Each row has a class, written after it.
[  7 -23   2   7  -5  -1  -4  10  -2  -9 -13   3   6   3  -5   9   0  12
  10 -10   1 -15 -16  30  -4  -8  21  14 -21   2  -4 -21 -13] -> budi
[-16 -14  10  -1   4   7  13 -25  -7  25  -4  25  -4  32   0  30  12  -8
  36 -12 -26  32   4 -11  -5   5   0  15   4  -1   6 -17 -10] -> kikab
[-16  59 -21  48 -20  11 -35   6  14  45 -18  55  42   4 -36  47  34 -16
 -41  -3  38  74  -8 -19   3  47   6  33 -13  60  -7   8  73] -> rop
[  6 -16   9   5  -5  -5   1  -3   0  -2   2   2   1  25   2   8  -5  -2
  13 -12 -14 -11  -8  25   2 -16   5   6  -6  -3  -4 -19 -19] -> budi
[-13 -21  28  10  -3   4   3 -15 -18  22   3   4 -10  16  -3  17  12 -15
  10 -13 -22  27  10  19 -16   2  -4  21   9   7   1 -28 -22] -> fes
[ 14 -22  14  29   5 -21  32  47   5   3 -31 -45  60 -55 -18  14  24 -12
  -2 -25  -1  24 -13  53  -8 -31 -26   2  -4 -11   4 -27   0] -> fes
[  2 -10  -4   8   9   0   1 -10  -7  -3  -1   3  10  -7  -6   7 -11   1
  10  -3 -10  -9  -8  13 -11  -4  11  11 -20  15  -9 -25 -11] -> baza
[ -9 -23  40  24 -10  27  -4  -9 -55  20  38   8 -10  32  -2  22  11  33
  -1  -9 -19  29   7 -23   4 -21 -17  -3  54 -16 -27   9 -23] -> rivok
[ 18  66  24  16  11 -18 -10  11  43 -14  18 -14   2 -58  17 -22   7 -36
 -97  36  77   1 -18 -21  48 -19 -40 -33 -41   6 -40  32  59] -> baza
[  2 -10  -6  11 -12   1   7  -1  -3 -12   1   0   4   3 -12  14   1  10
   4  -4   3 -25 -19   2 -16  -3  12  12 -21  21  -7 -36  -3] -> baza
[  34   93    7  -57   13    0  -10   38   66    1   21   -5  -24   -8
   35  -33  -21   15 -100  -14  -42  -27   20  -51  -18    1  -67    3
   21  -31  -46  -11   11] -> Des
[-24 -10  23  15   8   7   0 -18   3  18  11  21  -9  39   9  25   5  -7
  19  -7 -26  20   6  11 -13   2  10   8  13  -8   4 -23 -12] -> budi
[  1   4   3 -14   4  -1 -10  -1   2  -6 -12  -7  11   1  -3   9  -3   0
   4  -8  11  -9   1   8   2  -7  14  24 -13  19  -3 -27 -10] -> vume
[-14  31  38  16 -29 -36 -37 -41 -32  16  10 -40  74   3  -5   2 -14  11
 -39 -25 112  64   2 -12  39   7  -1  24 -41  40 -22  25 -30] -> rivok
[-13 -21   6  16   1  13  -4  -4  -5  25   0  24   4  20   0  13  20  -3
  -4   0 -22  19   4  10   0   8  -3   8   4   8   4 -32  -9] -> Pem
[ -8  -6   9  -1   3 -10   2   5 -10  -6   4 -13   2  -3  -4   7  -5  20
  -2  -5  -4 -14 -13  24   0 -14  15   8 -16  16  -7 -24  -5] -> dudo
[-15  28 -29 -15 -34  11 -16 -36 -15   8  42  -4  23  45  11  66   6  12
  25 -10  63  57 -15 -48  -9  19   9  -4  27 -27  -6 -42 -14] -> baza
[ 26   4  -3  16  -1  27 -34 -11   1   8  -2  89 -35  49  -5 -48 -53   5
 -29  24 -59 -62  36 -40 -53   8  33  50 -49  28 -40  19  19] -> Des
[-28   4  18   4  -2   0   7 -11  -1  17  17  13  -5  20  -7  10  15 -18
   6  -2 -28  22   0  -7 -18  11  12  12   9   4  11 -25 -14] -> Baban
[ 12  -4  -3   4  -9   6 -10   6  -7 -17   9 -13  12   4  -8  18 -18  30
  -6 -12  -7 -10 -17  10 -11   3  18  12 -29  20  -3 -29  -6] -> rop
[ -2 -12  17  -1  -5  -3   8  -3 -13  -7   0 -10  10  18  -5   7  -8  15
  13 -22 -31 -23   4  -3  -3  -6  15  30 -21   6 -12 -26 -39] -> kikab
[  2  -7  11  -4  10  -3   2   5  -3  -7 -16  -8  14  -5 -11  10  10   7
   4 -11   5 -14  -7   6  -4 -11   6  22 -15  18  -3 -34  -9] -> vume
[ -5  36   4  51 -27 -41  33  64  -5   7  27  -5 -11  -6 -30  10  58 -92
 -58 -14 -59 -10  27  58  10 -38 -46   8  -5  24 -35 -59  -6] -> dudo
[ 10   4  13  17 -15 -47 -33 -31 -58  47 -33  44  -7  52 -52 -41  11  -9
 -21   8 -15 -28  14  42   5  41 -14   7 -11  38 -27  -6 -33] -> Pem
[  5 -39 -23   1  30 -14  27 -23 -37  25   9  -9 -45 -53 -14  16 -38  -8
  60  -6 -62 -10   2  24   6 -27 -52 -41 -15  29  27  35 -33] -> Des
[ 13 -14   1  31   4   2  50  18  22  -4 -10   8  38   6 -30  12  21 -15
  32   5 -32  27 -28 -30 -26 -39 -20 -16  24 -28  -1 -25   2] -> Baban
[-12  -8  15   8   3   9   6 -12 -17  29  13  18   3  20   5  20  12 -11
  12   4 -29  34  12   3 -12   5  -4   5  28   1  -1 -36 -20] -> naveg
[ -8   2  13 -11   5  -1   4  -6   1   3   7  -1  14  11  -7  -3   3   5
   8  -5 -18   8 -13   4  -8  -5  13  11 -11  -2   2 -23 -17] -> Baban
[  6   3  35  10  44 -25  12 -36 -39  29   7  37  17  31  -7 -44   0 -57
  30  -5 -38   2  12  13  -8   5  -5  -3 -14  18 -10 -30 -23] -> vume
[-38  67  30  16 -25 -42  -5  33 -32  15 103  -3  23 -69  25 -16 -11 -86
 -78  19 -90 -51   4  11  -4  -7  -1   8 -17  50 -23 -38   7] -> baza
[  5 -12   2   5 -11   0  -1   0  -8   2  -1  -6   6  12  -2   2 -11   1
   2   5  11  -8   5  15  -3  -2   9   2   9  12  -3 -16 -11] -> naveg
[ -14   38   28  -13   11    2   -3   67  -36  -11  -38   14   45   -4
  -27   30   79   21  -16   45   26  114 -103  -11   46  -68  -42   10
   68  -42  -19    5   87] -> vume
[-23 -24   6  24   2  11  -2  -7 -16  29   8  18  -4  27  -4  18  12  -4
  10   1 -30  14   8  27   0   5  -1  -4  14   7   9 -29 -11] -> Pem
[  9 -18  29   7 -30  -2   7  23   0 -36 -12 -17 -16  24  -6 -43  -8  24
 -37  23  29   0 -57 -10   3 -29 -20 -25  -4 -14  15  16  23] -> Pem
[ 14  44  39 -13  32  -6 -31 -71  23  34  39  38   2  -5  35 -10 -10 -48
 -50  26  48  12  13 -44  27  13  -5   0 -92  32 -22  -6  15] -> vume
[ -8  -1  15   4   5   1   4 -19  -5  16  20  12  -5  19   1  27   5  -3
   5  -9 -46  21  -2 -10 -15  20  -7   5   8  21   8 -37 -12] -> rop
[  0 -12  51 -14  53  28  -3   1  22  27 -27  12  30 -12   5  -1 -14  67
 -10 -25 -65 -47   6  11 -39  17  20  50  34  20 -43 -67 -22] -> fes
[ -4   7  -6   6  -3   2   5   4   2   2  11 -11   6  -1 -14   3  -4  -6
  13   3 -15  -5 -13   2   6  -5  16  -5  -5   0  10  -5 -13] -> Baban
[  2  -5  -1  17  -2   6   3  -2  -3  -4  -3   0   5  -4  -9  -2  -7   5
   4 -10 -14 -20  -4  14 -16   4  14  14 -19  23 -12 -33 -20] -> baza
[  1  -8   7  20  -6  -3  -5   4   1   5  -8  -1   8  13  -8  12 -16   3
  10  -4 -15 -11 -15  20  -7  -3  22   7 -14   1   4 -15 -15] -> budi
[  0   3   9   0   3  -7  -3   5  -1 -14 -14 -14  11   4 -13  -8 -13  -5
   3 -15  -4 -23  -1   7 -11  -5  17  26 -26  28   5 -27 -17] -> vume
[ -2 -20  10  25  -1   2   8   0  -5  19  11  18  14   0  -3   7  21  -9
  18 -16 -33  11  -3  12   0  12  -4  19   3   6   6 -25  -8] -> nof
[-12  48   5  48  30 -39  -3  29 -59  23  34 -56  68  30 -32  26  29   2
 -13 -33 -63  18  67  50  27 -19 -66 -23  19 -66 -19  30 -35] -> naveg
[-32  67   9  -5  38  27 -13  22 -16   0 -27  35  30 -23 -26  15  16  44
 -11  23  39  80 -63  -1  -6   6   0  23   6  28 -46 -58   6] -> naveg
[ -6 -19  11  24  -3   2   1  -1 -12  22  13  17  12   6  -9  26  21   1
  11 -19 -29  14  -8   0  -6  15  -2  31   1   1   3 -34 -13] -> nof
[-12 -17  13  19  14   9   3 -25 -13  22  10  16  -9   2  -2  26  11   2
   9  -1 -18   6   0   6 -16  11   7   6 -11  12  -4 -36 -11] -> baza
[ -2  -6   8   8   7   0   6   1   0   5   3  -7  14  -2 -13   0  -4  -3
  11   0 -18  -4  -5  10  -3  -8  19   4  -6  -4   0 -14 -16] -> Baban
[-22  57  -5 -42   1 -16 -48   4  -6   9 -25  24   9 -31 -14  20 -47 -21
 -53   4  67  42 -61 -16  18   7  17  64 -34  61 -17  17  67] -> kikab
[-16 -20  -6  -7  -5  -6  17 -41 -22   2  36  37 -25  19   3  43  10 -35
  38  20  16  51 -12 -23   3 -40 -22 -17  17   6 -13  -8   7] -> dudo
[-25  25  31 -16  16  -9 -29 -77  11  24  25   8 -12  97  22  32  -7   6
  -2  -7   1  35  47   8   0  31   0  14 -11   3  -9 -30 -24] -> rop
[  0  -2   7  24   1  -7  -2   5  -6   3   5 -11  26  -2 -12   1  -8  17
  11 -13 -20 -18 -18   9   6  13  11  21 -17   7   4 -20 -18] -> nof
[  5 -44  39  21 -17 -22  -7 -17 -33  64  23  31 -12 -39   2  46  -9 -54
 -33  36 -36  14   7  37 -13 -32  -6  11 -16  28 -14 -27  11] -> rivok
[ 10 -35   4  -6  15  10   7  -1 -14   5  16   0  19 -58  20  34  17   4
   0   0  -4  44 -21   2  -6 -26 -17  -7 -19 -26   6  -6  19] -> baza
[ 37 -52   0 -35 -22 -20  35 -31   0 -15  26 -33 -48 -10   7  57 -16   1
  31  28 -10  11 -49  -8   9 -57 -62 -65  22 -17  19 -14 -10] -> rop
[-26   0   3  14   4   6   0  -4 -12  29  14  -3 -14  14   7  27  -8   0
  11  -9 -30  17   9   8  -1   3   4  21  -8  19   9 -31 -21] -> Des
[-26  -5  10   8   7   5   3 -15  -1  12  13  14  -7  22   1  22  12   6
   8 -11 -24  10  14  -1  -9   3  13  19  -2  19  -1 -21  -6] -> dudo
[   4   30   16    2   10    2  -14    3  -41   41   32   61  -17  -30
   15   -9    6 -111  -36   15  -24   83  -22  -28   39   -4   -9   27
  -11   12  -20    9   29] -> kikab
[ -2 -60  20   6  22  16   9 -20  12  51 -17  41 -13  -6  -2  46   8 -26
  13  27  -4  43 -42 -31 -28   9  33  15  22 -12  36 -22  55] -> Baban
[  0  -9   6 -23  41  -3  38  42 -13  10 -34   1  -6 -59  -1  12  53   1
  34  -9 -30  23 -11  61  30 -17 -35 -25  70 -20 -24 -30  -5] -> kikab
[  23   -8   -1   17  -22   14   -7  -18  -20  -46   -7  -12   65   41
  -24  -62  -29   67   29  -72   46   25  -30   14   -6   -5    5   38
 -104   26   -6    7  -51] -> nof
[-13  -2  19   4  18   5  -4  -8  -8  14  -5  10  -1  -6  -6  19  20  -9
   2 -13  -9  12  10  -2  -6   4   2  25  -7  20   0 -29 -12] -> vume
[-28   2   7  15   0  -1   2   3 -14  30  21   5  -9   8  10  32  -1 -10
   4  -2 -43  15  15   1  -9  -1   3  24   3  12   3 -36 -17] -> Des
[  5  41  60  19  26 -15  -5  -3  -8  22  19 -21 -52  40 -30 -36 -83 -53
 -59  -6 -83  12  -5 -41 -27 -23 -38  12  41 -25 -19  24 -22] -> Baban
[-21  -6  27  14   3  12   6 -13   2  25  18  16  -7  21  -8  17  11  -9
   0  -2 -32  15  -3 -16 -19   7  16  17   9   2   2 -33 -14] -> Baban
[-20  -5  13  24  10   6   6 -21  -9  21  16  14  -4  12  -1  21   8 -16
  11  -3 -36  14   7   2 -12   5   2  10   0  13  -1 -27 -11] -> baza
[  64  -45   -1    5    8    4   -6   40  -59   47  -32   58  -17   26
  -48   19   37  -12  -28    1 -108   -4   11   36    3  -51  -62   32
   72  -25  -63   -8   12] -> naveg
[-31  51  45   6  15 -16  27 -31  18  41  75  16  17  57  51  50  20 -72
  -1  29 -28  57  28 -48  -9  -5 -19 -29  44 -77 -21 -65   2] -> kikab
[ -2  -5  -2  13  -8   1 -11  23   1  -9 -11 -15  10   2 -13  -4 -11  24
 -25  -2  -7 -28 -10  37   2  -7   4   7 -30  15  -1 -25 -12] -> Pem
[-16  -9  11   4   4  -3   5 -18 -13  20  20   7 -11  12   4  23  12 -11
   8  -8 -28  21   3  -1   1   0   6  13  -3  14   2 -28 -19] -> dudo
[ 12 -13 -43  -9 -18  12  22   8  40   6  29 -18 -29 -28   9  78   4 -19
  -4  20  16  22 -29   2  25 -50 -67 -61   1 -20  25 -14  27] -> Pem
[-11   5  16  -4  17  -1   0  -9  -4  19  -5   9   6   2  -2  11  13 -18
  13  -7 -29  13   6  -3  -8   7   4  20   2  16  10 -32 -15] -> vume
[ 10  27  46 -11 -46  13 -32 -24  47   1   3  -6   1  33  25 -40 -28  39
 -66   1  93 -13   3 -12   9  -4 -10  -9   7  17 -24  61  62] -> fes
[ -1 -21   9  19 -10   0   5 -11  -6  17  13  20  15  14  -3   9  15  -4
  24 -10 -28  14 -14   3   4   7  -4  20  -6   8   9 -20  -8] -> nof
[-15 -12   5  21   7  11   3 -30 -10  24   7  16  -7  18  -2  16  10  -7
  24 -14 -23  13  18  10  -8  14   4   7   8  18  -4 -24 -23] -> baza
[ -1  -9   3   9   3   5   0 -21  -2  13  14   2  -8  27   0  38  -1   0
  12  -7 -23  18   3  -7  -7  18   2   2  11  11   9 -29  -8] -> rop
[ -2  -3   7   6  -6  -5   2  12 -17  -7   6 -14  24   7  -3   1 -10   4
  -2   1  -1  -1   1  15 -12  -9   9   9   7   1  -8 -29 -18] -> naveg
[  6  -8   9   6  -7  -7   1   8  -4 -14   5 -14  20   0  -4  18  -4  17
  -5  -7 -20  -5 -15  -4 -16   7  15  14  -6  16   2 -37  -9] -> rop
[  3  -9   1   9  -2   2   0   1  11  -4  -2   8  -3  33  -7  25  -8  11
  11  -6 -12 -25 -13  14  -9 -12  13  10  -4  -2 -10 -32 -10] -> budi
